Below is a small trained network, with its code and all its weights. Each question gives an input and a target symbol and asks what happens when units are switched off, that is, made to give their printed mean instead of their output.

import numpy as np


def w(rows, s, z=0):
    codes = np.array(rows[::2]) - 128.0
    scale = np.full(codes.shape[1], s)
    scale[-1] = z or s
    return codes * scale


def norm(h):
    return h / np.sqrt((h * h).mean(-1, keepdims=True) + 1e-5)


def f(y):
    return np.maximum(y, 0)


def softmax(a):
    e = np.exp(a - a.max(-1, keepdims=True))
    return e / e.sum(-1, keepdims=True)


def log_softmax(a):
    a = a - a.max(-1, keepdims=True)
    return a - np.log(np.exp(a).sum(-1, keepdims=True))


def net(x, mask):
    ids = ['εηστφω'.index(c) for c in x.split()]
    T = len(ids)
    res = E[ids] + P[:T]
    u = 0
    for l in range(2):
        r = norm(res)
        for j in range(3):
            rows = slice(3 * j, 3 * j + 3)
            q, k, v = (r @ M[l][rows].T for M in (Q, K, V))
            z = softmax(np.where(np.tri(T) > 0, q @ k.T / 3**0.5, -1e9)) @ v
            o = O[l][rows]
            res = res + np.where(mask[u + j], z, o[:, -1]) @ o[:, :-1]
        u += 3
        y = f(norm(res) @ A[l][:, :-1].T + A[l][:, -1])
        res = res + np.where(mask[u : u + 4], y, B[l][:, -1]) @ B[l][:, :-1]
        u += 4
    return log_softmax(norm(res)[-1] @ U[:, :-1].T + U[:, -1])


Q, K, V, O, A, B = {}, {}, {}, {}, {}, {}
E = w([
[88,107,192,52,133,153,148,73,89],'ε',
[44,118,126,90,157,100,176,115,126],'η',
[128,138,170,170,122,119,118,160,75],'σ',
[93,93,130,123,73,136,148,7,93],'τ',
[139,169,175,92,107,154,129,114,176],'φ',
[190,222,184,139,152,138,164,64,103],'ω',
],0.016)
P = w([
[252,113,200,124,43,173,211,159,143],'0',
[101,157,88,99,99,103,142,151,141],'1',
[105,103,94,167,70,188,232,189,121],'2',
[120,139,100,88,104,89,113,128,135],'3',
[88,118,162,144,28,155,184,172,105],'4',
[129,110,104,75,125,73,104,127,140],'5',
[67,125,162,147,90,161,182,171,141],'6',
[153,80,132,86,154,60,98,112,158],'7',
[53,132,163,153,146,164,169,203,100],'8',
],0.013)
Q[0] = w([
[140,150,83,176,98,141,121,164,147],'0.h1',
[107,155,151,157,131,183,115,114,139],'0.h1',
[111,96,132,73,91,110,167,128,108],'0.h1',
[179,94,73,131,128,163,139,159,164],'0.h2',
[114,103,249,106,70,231,211,138,89],'0.h2',
[131,120,188,69,125,110,158,144,124],'0.h2',
[148,132,109,119,177,105,159,111,143],'0.h3',
[122,105,147,137,145,88,116,138,126],'0.h3',
[151,155,99,86,141,111,150,93,131],'0.h3',
],0.013)
K[0] = w([
[162,175,110,177,94,170,123,198,145],'0.h1',
[162,169,176,225,123,134,138,131,192],'0.h1',
[95,43,121,137,149,99,83,103,102],'0.h1',
[67,173,122,148,134,116,129,187,79],'0.h2',
[123,111,146,142,224,33,2,74,160],'0.h2',
[118,99,191,103,131,52,93,91,177],'0.h2',
[223,149,130,144,104,122,172,114,153],'0.h3',
[94,125,102,99,150,150,87,181,136],'0.h3',
[186,92,132,58,134,109,191,110,148],'0.h3',
],0.0096)
V[0] = w([
[135,203,134,125,153,145,95,193,106],'0.h1',
[113,92,94,69,117,175,51,83,217],'0.h1',
[111,110,185,152,171,157,84,117,143],'0.h1',
[180,185,254,208,79,19,106,197,92],'0.h2',
[107,8,133,219,72,98,105,154,117],'0.h2',
[45,150,158,82,120,20,80,180,117],'0.h2',
[102,84,64,117,135,61,50,119,74],'0.h3',
[143,52,192,150,174,150,137,68,119],'0.h3',
[174,77,120,199,195,196,121,112,162],'0.h3',
],0.0067)
O[0] = w([
[64,74,85,96,133,166,167,33,27,1],'0.h1',
[136,163,86,155,173,101,162,81,71,125],'0.h1',
[69,133,60,117,112,116,18,121,111,68],'0.h1',
[212,35,40,38,156,104,254,175,206,92],'0.h2',
[65,156,51,37,58,37,168,110,154,51],'0.h2',
[97,87,117,64,21,74,69,204,84,156],'0.h2',
[110,128,132,157,190,245,109,155,95,4],'0.h3',
[139,146,127,118,44,67,163,157,196,173],'0.h3',
[76,115,131,34,71,184,34,120,144,3],'0.h3',
],0.0053,0.0055)
A[0] = w([
[130,102,51,186,137,149,23,118,167,88],'0.n1',
[82,103,179,152,136,197,125,220,116,62],'0.n2',
[129,66,140,239,174,152,210,212,154,6],'0.n3',
[205,132,149,42,108,31,85,141,254,90],'0.n4',
],0.0057,0.0025)
B[0] = w([
[155,151,101,132,130,166,178,112,85,128],'0.n1',
[126,171,69,188,97,98,157,72,157,189],'0.n2',
[249,165,241,118,93,119,97,103,135,193],'0.n3',
[91,152,79,119,126,178,102,139,94,254],'0.n4',
],0.011,0.0049)
Q[1] = w([
[74,216,210,158,73,103,176,179,105],'1.h1',
[111,214,193,122,25,140,135,169,224],'1.h1',
[80,186,119,115,140,239,107,120,145],'1.h1',
[100,69,89,42,216,171,82,174,135],'1.h2',
[126,165,100,12,176,113,76,118,103],'1.h2',
[90,37,1,188,183,222,105,150,185],'1.h2',
[70,190,170,106,96,31,137,95,114],'1.h3',
[162,62,75,77,155,195,73,122,93],'1.h3',
[15,134,116,160,68,86,132,116,49],'1.h3',
],0.0094)
K[1] = w([
[156,78,119,95,191,37,43,84,144],'1.h1',
[174,189,87,86,187,51,6,100,177],'1.h1',
[77,112,104,87,94,234,63,52,206],'1.h1',
[147,141,182,186,42,239,226,164,134],'1.h2',
[167,102,152,165,62,103,242,133,142],'1.h2',
[13,154,144,126,79,139,186,191,73],'1.h2',
[142,24,96,122,217,36,10,124,123],'1.h3',
[114,111,115,136,43,253,180,149,111],'1.h3',
[72,76,116,126,172,87,95,35,133],'1.h3',
],0.0081)
V[1] = w([
[146,171,106,95,55,151,115,98,122],'1.h1',
[143,194,123,136,232,143,90,153,112],'1.h1',
[140,105,121,255,144,62,147,72,85],'1.h1',
[145,97,78,167,153,91,167,131,210],'1.h2',
[117,198,101,103,130,204,108,185,162],'1.h2',
[117,96,214,111,124,96,225,67,95],'1.h2',
[99,169,74,174,215,117,190,212,105],'1.h3',
[89,141,175,96,220,167,79,181,90],'1.h3',
[148,89,53,199,80,115,137,58,108],'1.h3',
],0.0086)
O[1] = w([
[84,52,106,182,190,120,143,136,84,189],'1.h1',
[178,89,189,149,126,196,170,148,93,79],'1.h1',
[168,45,136,67,124,41,132,133,230,151],'1.h1',
[138,88,254,111,53,48,109,140,181,128],'1.h2',
[135,177,143,50,149,51,146,78,65,80],'1.h2',
[64,94,152,155,121,192,106,177,94,255],'1.h2',
[140,75,128,54,135,150,162,130,94,65],'1.h3',
[183,145,188,113,37,169,207,185,100,31],'1.h3',
[90,118,108,227,178,32,169,160,203,143],'1.h3',
],0.0078,0.0096)
A[1] = w([
[70,126,187,75,84,60,71,169,67,131],'1.n1',
[198,89,172,126,190,97,58,155,115,85],'1.n2',
[77,88,42,68,156,163,173,194,106,221],'1.n3',
[185,254,98,111,213,80,108,4,91,3],'1.n4',
],0.0088,0.0044)
B[1] = w([
[159,52,160,44,111,124,16,116,114,255],'1.n1',
[149,107,152,169,159,135,186,107,58,169],'1.n2',
[180,153,86,91,118,171,241,246,195,237],'1.n3',
[65,128,105,97,111,47,168,85,8,219],'1.n4',
],0.013,0.0048)
U = w([
[159,99,182,103,68,147,40,112,122,167],'ε',
[220,100,47,107,118,124,175,183,169,250],'η',
[250,74,204,207,214,181,175,73,129,54],'σ',
[117,138,113,233,159,82,92,101,202,178],'τ',
[125,200,99,220,107,254,107,143,86,26],'φ',
[146,181,94,135,129,63,168,84,34,106],'ω',
],0.0069,0.0015)

Each question gives the input, a string of symbols that net reads in full, and the target symbol t.
The units are the heads (3 rows each of Q, K, V and O) and the neurons (one row each of A and B). Each row of codes is followed by its name. A weight is (code - 128) times the scale printed after its matrix; where a second scale follows, it is the last column's (O, A, B and U).
mask holds one flag per unit, layer by layer, with each layer's heads first. A switched-off unit (its flag False) gives its mean, the last column of its rows in O or B, instead of its output. The means were averaged over made-up inputs and are rounded, as every weight is.
A unit's drop is (log p(t) with every unit on - log p(t) with that unit switched off) / (log p(t) with every unit on - log p(t) with every unit switched off).
The circuit of an input: a set's keep is (log p(t) with only the set's units on - log p(t) with every unit switched off) / (log p(t) with every unit on - log p(t) with every unit switched off). Starting from the 12 units with the biggest drops (on a tie, the unit counted first), units are removed one at a time, each time the one whose removal leaves the highest keep (on an exact tie, the one counted first), for as long as the keep stays at least 0.8.
circuit, biggest first: the units of the circuit, biggest drop first
top k neurons: the k neurons with the biggest drops, biggest first
which heads matter: for each layer, one digit per head in row order, 1 if its drop is at least 0.15 and else 0, layers parted by /
drop when u is switched off: that unit's drop, to one decimal
input ε φ η ε ε σ σ, target η: circuit, biggest first : (0.h2)
input σ η ω η τ, target ε: which heads matter : 010 / 010
input ω τ ε τ τ τ φ φ η, target ω: circuit, biggest first : (1.h2; 0.n4)
input η ε ε, target φ: circuit, biggest first : (1.h2; 0.h2)
input ω τ η η, target η: which heads matter : 000 / 000
input φ ω ω, target σ: which heads matter : 010 / 000
input ε τ τ ε τ ω η, target σ: circuit, biggest first : (0.n3; 0.h2)
input ω φ τ η ε σ φ φ, target φ: circuit, biggest first : (0.n4; 1.h1)
input τ τ φ φ τ σ ω, target η: which heads matter : 010 / 000
input σ φ φ, target ω: circuit, biggest first : (1.h2; 1.n4)
input η τ ω η σ, target ε: circuit, biggest first : (0.h2; 1.n1)
input τ ε τ ε ε φ φ φ σ, target ω: circuit, biggest first : (1.h2; 0.n4)
input φ τ φ η φ σ, target σ: which heads matter : 000 / 000
input ε τ σ, target τ: circuit, biggest first : (1.h3)
input ω σ ω φ σ ε ε, target φ: which heads matter : 000 / 010
input τ ε τ η ω τ ω φ τ, target ω: top 2 neurons : (0.n4; 1.n4)
input τ φ τ, target ω: top 2 neurons : (1.n4; 0.n4)
input τ η ε τ τ, target τ: drop when 1.h3 is switched off : 0.4
input ε ε φ ε τ ω, target ω: top 2 neurons : (1.n4; 0.n4)
input τ φ ω, target ω: circuit, biggest first : (1.h2)
input η η τ ω ε σ τ, target η: drop when 0.h2 is switched off : 1.0
input ω τ φ τ τ ω τ, target σ: drop when 0.h2 is switched off : 0.5
input φ ε η η τ ω η, target σ: drop when 0.n3 is switched off : 0.3
